Below are the code and all the weights of a small trained network. Each question names an input and a class and asks about switching units off, where a switched-off unit gives its printed mean instead of its output.

import numpy as np


def w(rows, s, z=0):
    codes = np.array(rows[::2]) - 128.0
    scale = np.full(codes.shape[1], s)
    scale[-1] = z or s
    return codes * scale


def f(y):
    return np.maximum(y, 0)


def log_softmax(a):
    a = a - a.max(-1, keepdims=True)
    return a - np.log(np.exp(a).sum(-1, keepdims=True))


def net(x, mask):
    res = np.array(x, float).reshape(1, 5) / 4 @ E
    y = f(res @ A[0][:, :-1].T + A[0][:, -1])
    res = res + np.where(mask, y, B[0][:, -1]) @ B[0][:, :-1]
    return log_softmax(res[-1] @ U[:, :-1].T + U[:, -1])


A, B = {}, {}
E = w([
[76,120,254,134,142,58,43,73,87,69],'x0',
[212,106,69,132,251,37,87,133,105,128],'x1',
[141,107,133,64,154,124,155,165,135,67],'x2',
[131,114,147,76,74,55,97,138,191,198],'x3',
[17,223,54,124,169,98,99,99,225,131],'x4',
],0.0086)
A[0] = w([
[82,164,148,136,90,230,146,121,79,94,246],'neuron 1',
[149,145,171,100,93,53,129,91,46,59,232],'neuron 2',
[204,77,164,125,103,191,114,123,79,139,67],'neuron 3',
[157,174,37,146,75,107,188,133,153,122,48],'neuron 4',
[189,102,85,167,219,111,77,117,113,126,2],'neuron 5',
[97,254,81,107,145,118,118,89,197,78,5],'neuron 6',
[179,95,48,143,105,144,222,214,133,164,95],'neuron 7',
],0.0093,0.0029)
B[0] = w([
[124,150,121,107,27,50,149,80,130,110,241],'neuron 1',
[122,135,98,176,146,117,66,114,109,57,241],'neuron 2',
[228,167,113,135,152,124,108,130,144,137,222],'neuron 3',
[85,143,196,100,134,112,118,132,126,52,202],'neuron 4',
[97,89,175,39,19,141,188,35,158,146,209],'neuron 5',
[179,135,8,124,53,229,73,151,105,135,217],'neuron 6',
[41,107,103,200,101,162,69,85,134,129,255],'neuron 7',
],0.011,0.0097)
U = w([
[241,143,108,122,107,196,79,146,110,130,52],'0',
[99,121,186,3,70,91,167,68,156,127,49],'1',
[12,111,176,184,169,149,37,117,67,89,54],'2',
[110,106,103,125,125,86,133,126,91,120,255],'3',
[122,141,125,114,132,84,138,110,166,112,237],'4',
[125,157,157,123,162,118,166,188,113,117,149],'5',
[131,186,218,100,219,128,255,194,117,190,60],'6',
],0.0091,0.0076)

Each question gives the input, the list of numbers given to net, and the class t.
The units are the neurons (one row each of A and B). Each row of codes is followed by its name. A weight is (code - 128) times the scale printed after its matrix; where a second scale follows, it is the last column's (A, B and U).
mask holds one flag per neuron, in row order. A switched-off neuron (its flag False) gives its mean, the last column of its row in B, instead of its output. The means were averaged over made-up inputs and are rounded, as every weight is.
A unit's drop is (log p(t) with every unit on - log p(t) with that unit switched off) / (log p(t) with every unit on - log p(t) with every unit switched off).
The circuit of an input: a set's keep is (log p(t) with only the set's units on - log p(t) with every unit switched off) / (log p(t) with every unit on - log p(t) with every unit switched off). Starting from all 7 units, units are removed one at a time, each time the one whose removal leaves the highest keep (on an exact tie, the one counted first), for as long as the keep stays at least 0.8.
units of the circuit, in order: the units of the circuit, biggest drop first
unit that matters most: the unit with the biggest drop
k most important neurons: the k neurons with the biggest drops, biggest first
drop of u: that unit's drop, to one decimal
input [-8,-4,8,-5,3], class 2: 3 most important neurons	(neuron 7; neuron 4; neuron 5)
input [-7,3,0,5,4], class 2: 2 most important neurons	(neuron 7; neuron 4)
input [6,1,4,3,-1], class 2: unit that matters most	neuron 2
input [-7,8,-7,-6,8], class 0: 2 most important neurons	(neuron 6; neuron 1)
input [1,-6,-2,2,-8], class 0: 3 most important neurons	(neuron 3; neuron 5; neuron 4)
input [-2,7,3,-6,7], class 0: 2 most important neurons	(neuron 6; neuron 1)
input [5,-2,1,3,-5], class 0: 3 most important neurons	(neuron 7; neuron 3; neuron 4)
input [8,-8,5,-5,0], class 1: 3 most important neurons	(neuron 1; neuron 7; neuron 6)
input [-7,-7,3,-7,-2], class 1: 2 most important neurons	(neuron 1; neuron 2)
input [6,1,8,8,4], class 3: 2 most important neurons	(neuron 7; neuron 4)
input [-3,-7,3,-6,-2], class 1: 3 most important neurons	(neuron 1; neuron 2; neuron 6)
input [-3,-7,7,-7,4], class 1: 4 most important neurons	(neuron 1; neuron 2; neuron 3; neuron 4)
input [3,4,4,3,4], class 0: units of the circuit, in order	(neuron 6; neuron 1)
input [6,1,6,4,1], class 2: units of the circuit, in order	(neuron 2)
input [-7,4,1,7,-6], class 2: drop of neuron 4	0.1
input [1,6,2,6,3], class 1: drop of neuron 5	0.9
input [-7,-2,-5,6,4], class 2: drop of neuron 7	0.3
